Here is a tiny trained network, its code and every weight. The questions are about switching its units off for an input and a class, where a switched-off unit gives its printed mean instead of its output.

import numpy as np


def w(rows, s, z=0):
    codes = np.array(rows[::2]) - 128.0
    scale = np.full(codes.shape[1], s)
    scale[-1] = z or s
    return codes * scale


def norm(h):
    return h / np.sqrt((h * h).mean(-1, keepdims=True) + 1e-5)


def f(y):
    return np.maximum(y, 0)


def log_softmax(a):
    a = a - a.max(-1, keepdims=True)
    return a - np.log(np.exp(a).sum(-1, keepdims=True))


def net(x, mask):
    res = np.array(x, float).reshape(1, 7) / 4 @ E
    u = 0
    for l in range(2):
        y = f(norm(res) @ A[l][:, :-1].T + A[l][:, -1])
        res = res + np.where(mask[u : u + 9], y, B[l][:, -1]) @ B[l][:, :-1]
        u += 9
    return log_softmax(norm(res)[-1] @ U[:, :-1].T + U[:, -1])


A, B = {}, {}
E = w([
[167,114,117,144,159,106,120,62,93,113,9],'x0',
[87,64,160,85,190,180,117,180,202,134,114],'x1',
[198,117,185,189,81,155,152,139,157,67,120],'x2',
[42,92,30,128,46,123,56,138,102,181,65],'x3',
[158,167,125,58,120,41,146,77,57,132,94],'x4',
[79,157,153,106,51,127,127,68,123,100,37],'x5',
[140,125,135,61,184,167,123,106,155,74,84],'x6',
],0.0015)
A[0] = w([
[122,175,125,118,170,147,134,153,139,111,247,87],'L0N0',
[123,160,167,79,121,153,157,173,179,121,114,4],'L0N1',
[173,157,190,178,139,132,170,73,125,92,95,114],'L0N2',
[156,163,130,125,105,70,127,85,40,154,110,87],'L0N3',
[192,141,162,112,221,137,148,142,180,88,149,241],'L0N4',
[4,142,85,95,60,116,106,111,136,192,143,167],'L0N5',
[127,114,53,98,195,127,83,46,120,158,60,87],'L0N6',
[138,56,103,138,155,117,114,90,116,157,44,117],'L0N7',
[137,78,132,202,115,181,79,134,129,76,59,109],'L0N8',
],0.0026,0.0015)
B[0] = w([
[154,70,145,164,141,134,175,182,97,165,43,195],'L0N0',
[63,99,144,72,128,151,148,92,58,92,88,144],'L0N1',
[151,97,59,136,147,123,120,142,115,250,159,184],'L0N2',
[169,146,137,131,63,112,135,69,198,92,147,201],'L0N3',
[66,69,170,91,178,171,26,177,40,125,76,247],'L0N4',
[223,128,125,143,238,146,137,215,130,125,114,251],'L0N5',
[50,190,206,76,131,140,129,80,75,22,133,198],'L0N6',
[141,122,241,127,189,133,159,162,31,52,85,182],'L0N7',
[210,128,112,115,142,77,175,100,204,185,236,175],'L0N8',
],0.0024,0.0029)
A[1] = w([
[150,156,121,173,68,56,164,2,100,138,167,5],'L1N0',
[164,131,110,160,71,131,136,101,203,82,96,155],'L1N1',
[125,188,130,60,143,40,125,97,124,191,217,59],'L1N2',
[31,94,25,131,86,128,93,210,107,209,116,124],'L1N3',
[16,146,48,184,26,90,74,130,114,151,80,93],'L1N4',
[137,112,60,110,189,147,93,236,131,167,158,127],'L1N5',
[55,67,170,111,119,216,103,137,222,134,202,77],'L1N6',
[216,170,95,147,102,55,122,74,39,164,128,86],'L1N7',
[160,126,156,205,205,109,127,214,74,127,194,64],'L1N8',
],0.0024,0.0011)
B[1] = w([
[84,201,8,195,39,95,166,92,243,161,230,184],'L1N0',
[108,147,66,155,86,134,188,141,195,159,193,156],'L1N1',
[136,129,72,233,67,133,148,107,233,172,171,165],'L1N2',
[220,65,211,161,187,176,173,159,159,163,179,211],'L1N3',
[110,73,216,76,255,197,139,186,83,112,93,175],'L1N4',
[206,119,159,227,51,162,213,154,173,188,174,251],'L1N5',
[110,226,40,110,76,5,121,65,67,115,114,196],'L1N6',
[35,174,61,88,70,121,61,57,168,73,145,221],'L1N7',
[162,58,134,134,112,144,111,167,201,206,90,230],'L1N8',
],0.0027,0.0028)
U = w([
[63,136,187,11,189,122,90,96,12,26,35,66],'0',
[117,203,7,167,13,72,122,54,181,122,187,50],'1',
[209,22,184,177,164,191,152,253,169,211,162,254],'2',
],0.006,0.00084)

Each question gives the input, the list of numbers given to net, and the class t.
The units are the neurons (one row each of A and B). Each row of codes is followed by its name. A weight is (code - 128) times the scale printed after its matrix; where a second scale follows, it is the last column's (A, B and U).
mask holds one flag per neuron, layer by layer. A switched-off neuron (its flag False) gives its mean, the last column of its row in B, instead of its output. The means were averaged over made-up inputs and are rounded, as every weight is.
A unit's drop is (log p(t) with every unit on - log p(t) with that unit switched off) / (log p(t) with every unit on - log p(t) with every unit switched off).
The circuit of an input: a set's keep is (log p(t) with only the set's units on - log p(t) with every unit switched off) / (log p(t) with every unit on - log p(t) with every unit switched off). Starting from the 12 units with the biggest drops (on a tie, the unit counted first), units are removed one at a time, each time the one whose removal leaves the highest keep (on an exact tie, the one counted first), for as long as the keep stays at least 0.8.
circuit, biggest first: the units of the circuit, biggest drop first
unit that matters most: the unit with the biggest drop
top k neurons: the k neurons with the biggest drops, biggest first
top k neurons in layer l: the k neurons of layer l with the biggest drops, biggest first
drop when u is switched off: that unit's drop, to one decimal
input [5,7,0,2,2,-2,-3], class 0: unit that matters most => L0N6
input [-6,-5,7,1,5,-7,-5], class 1: circuit, biggest first => L0N5; L1N7
input [4,-6,0,0,0,5,5], class 1: circuit, biggest first => L1N0; L0N4
input [-6,3,8,-2,5,6,1], class 0: circuit, biggest first => L1N5; L0N1
input [-4,5,-2,-7,4,-2,8], class 0: circuit, biggest first => L0N4; L1N3
input [-3,-5,5,-8,3,-1,-6], class 1: circuit, biggest first => L0N5; L1N0
input [2,2,1,5,5,2,-8], class 0: top 2 neurons => L1N4; L0N8
input [1,-1,1,3,5,-8,-4], class 1: top 2 neurons => L0N4; L1N7
input [1,7,-3,-8,-8,4,7], class 0: top 2 neurons in layer 0 => L0N5; L0N1
input [7,-6,5,5,-5,0,7], class 1: top 2 neurons => L0N8; L0N4
input [8,1,0,-5,-2,-2,7], class 0: top 2 neurons in layer 0 => L0N5; L0N6
input [-2,-3,8,-2,3,-1,-2], class 1: top 2 neurons => L0N5; L1N7
input [0,-4,7,-1,-7,2,-8], class 1: drop when L1N0 is switched off => 0.1
input [0,-7,-2,8,-8,3,6], class 2: top neuron => L0N5
input [7,-7,-2,-5,-1,-1,2], class 1: drop when L1N0 is switched off => 0.5
input [5,-5,6,3,-6,-4,-2], class 1: drop when L0N5 is switched off => 0.4
input [3,8,-1,2,-3,5,-2], class 0: drop when L1N8 is switched off => 0.2
